Below is a small trained network, with its code and all its weights. Each question gives an input and a class and asks what happens when units are switched off, that is, made to give their printed mean instead of their output.

import numpy as np


def w(rows, s, z=0):
    codes = np.array(rows[::2]) - 128.0
    scale = np.full(codes.shape[1], s)
    scale[-1] = z or s
    return codes * scale


def norm(h):
    return h / np.sqrt((h * h).mean(-1, keepdims=True) + 1e-5)


def f(y):
    return y / 2 * (1 + np.tanh(0.7978845608 * (y + 0.044715 * y**3)))


def log_softmax(a):
    a = a - a.max(-1, keepdims=True)
    return a - np.log(np.exp(a).sum(-1, keepdims=True))


def net(x, mask):
    res = np.array(x, float).reshape(1, 7) / 4 @ E
    u = 0
    for l in range(2):
        y = f(norm(res) @ A[l][:, :-1].T + A[l][:, -1])
        res = res + np.where(mask[u : u + 10], y, B[l][:, -1]) @ B[l][:, :-1]
        u += 10
    return log_softmax(norm(res)[-1] @ U[:, :-1].T + U[:, -1])


A, B = {}, {}
E = w([
[93,216,162,130,240,59,184,80],'x0',
[93,145,113,217,169,201,84,72],'x1',
[29,148,147,179,98,171,249,47],'x2',
[134,112,143,85,123,191,68,169],'x3',
[191,102,130,194,120,149,185,70],'x4',
[117,80,100,235,118,80,108,89],'x5',
[109,68,193,73,128,117,101,97],'x6',
],0.0012)
A[0] = w([
[144,187,143,74,229,104,97,118,92],'0.n0',
[143,72,70,186,81,115,68,117,203],'0.n1',
[135,156,141,40,100,221,155,104,53],'0.n2',
[119,83,219,135,133,99,149,65,4],'0.n3',
[168,48,181,41,99,95,67,177,50],'0.n4',
[162,168,96,146,122,153,110,238,25],'0.n5',
[107,116,144,64,90,145,51,226,17],'0.n6',
[64,143,175,189,176,130,179,55,66],'0.n7',
[1,195,105,129,148,173,95,114,1],'0.n8',
[145,174,138,102,223,105,79,142,14],'0.n9',
],0.0027,0.0011)
B[0] = w([
[154,99,173,184,137,92,67,207,186],'0.n0',
[175,89,215,137,123,214,218,210,248],'0.n1',
[150,51,200,202,149,126,86,200,115],'0.n2',
[71,90,77,61,84,173,159,43,112],'0.n3',
[23,183,36,90,102,119,170,10,236],'0.n4',
[68,131,53,63,90,111,118,6,136],'0.n5',
[75,170,61,85,71,93,115,24,188],'0.n6',
[61,111,36,13,87,138,83,66,188],'0.n7',
[125,19,76,6,11,164,156,53,120],'0.n8',
[132,155,162,184,151,79,72,182,142],'0.n9',
],0.0024,0.0011)
A[1] = w([
[179,124,80,56,90,132,83,217,122],'1.n0',
[115,101,50,58,66,120,116,90,56],'1.n1',
[98,78,152,79,150,47,134,74,40],'1.n2',
[121,100,111,155,158,200,42,91,45],'1.n3',
[199,76,130,192,94,184,100,99,227],'1.n4',
[109,150,164,62,130,107,181,150,167],'1.n5',
[42,140,184,54,182,136,109,91,150],'1.n6',
[149,79,68,46,65,113,118,73,2],'1.n7',
[43,148,67,155,141,142,171,22,7],'1.n8',
[203,215,5,183,139,155,166,107,218],'1.n9',
],0.0033,0.00094)
B[1] = w([
[35,129,75,125,128,115,164,14,239],'1.n0',
[59,149,48,86,171,117,106,63,216],'1.n1',
[127,141,128,111,64,187,182,86,184],'1.n2',
[186,77,176,154,53,179,212,163,145],'1.n3',
[149,82,180,133,72,166,229,184,252],'1.n4',
[163,39,148,208,87,167,164,105,194],'1.n5',
[157,71,95,163,34,174,177,124,245],'1.n6',
[41,162,51,36,132,83,107,40,189],'1.n7',
[69,148,23,2,89,48,38,90,200],'1.n8',
[53,51,134,43,37,188,154,48,252],'1.n9',
],0.0032,0.0011)
U = w([
[249,7,251,250,12,249,247,223,205],'0',
[12,124,9,8,10,88,112,4,225],'1',
[245,246,240,249,252,10,12,249,1],'2',
],0.0035,0.003)

Each question gives the input, the list of numbers given to net, and the class t.
The units are the neurons (one row each of A and B). Each row of codes is followed by its name. A weight is (code - 128) times the scale printed after its matrix; where a second scale follows, it is the last column's (A, B and U).
mask holds one flag per neuron, layer by layer. A switched-off neuron (its flag False) gives its mean, the last column of its row in B, instead of its output. The means were averaged over made-up inputs and are rounded, as every weight is.
A unit's drop is (log p(t) with every unit on - log p(t) with that unit switched off) / (log p(t) with every unit on - log p(t) with every unit switched off).
The circuit of an input: a set's keep is (log p(t) with only the set's units on - log p(t) with every unit switched off) / (log p(t) with every unit on - log p(t) with every unit switched off). Starting from the 12 units with the biggest drops (on a tie, the unit counted first), units are removed one at a time, each time the one whose removal leaves the highest keep (on an exact tie, the one counted first), for as long as the keep stays at least 0.8.
circuit, biggest first: the units of the circuit, biggest drop first
top k neurons: the k neurons with the biggest drops, biggest first
k most important neurons of layer l: the k neurons of layer l with the biggest drops, biggest first
drop when u is switched off: that unit's drop, to one decimal
input [-4,5,2,-1,-1,-7,-5], class 0: top 3 neurons : (0.n2; 0.n4; 0.n7)
input [1,-5,8,-6,-6,-7,5], class 0: circuit, biggest first : (1.n5)
input [3,-7,-7,-5,0,4,4], class 2: circuit, biggest first : (0.n8; 1.n9)
input [5,4,-5,7,-6,-5,-6], class 2: circuit, biggest first : (0.n0; 0.n9)
input [8,-5,7,5,5,-5,-2], class 0: top 2 neurons : (0.n4; 0.n6)
input [4,-5,6,1,6,-5,3], class 0: 2 most important neurons of layer 0 : (0.n4; 0.n6)
input [6,-6,0,6,-7,3,-4], class 2: top 3 neurons : (0.n0; 0.n7; 0.n9)
input [6,1,-2,5,2,-2,5], class 0: top 2 neurons : (1.n6; 1.n8)
input [2,5,-8,7,-2,6,-7], class 0: top 2 neurons : (1.n3; 1.n9)
input [5,8,0,5,-4,4,6], class 0: top 2 neurons : (0.n4; 1.n3)
input [3,4,-8,-2,5,8,-7], class 0: top 2 neurons : (1.n9; 1.n4)
input [6,-2,-4,2,-8,-2,-6], class 2: 2 most important neurons of layer 1 : (1.n8; 1.n7)
input [5,0,3,-3,-8,-6,-3], class 0: 3 most important neurons of layer 0 : (0.n4; 0.n0; 0.n8)
input [8,-6,1,2,-3,2,-3], class 2: top neuron : (1.n4)
input [1,-2,0,-4,2,-8,0], class 2: drop when 0.n1 is switched off : 0.1
input [0,0,-7,-8,-2,3,-6], class 2: drop when 1.n1 is switched off : -0.1
input [7,-7,-2,0,-7,-7,-4], class 2: drop when 0.n0 is switched off : 0.2
input [1,8,-4,-8,3,8,-4], class 0: drop when 0.n4 is switched off : 0.5
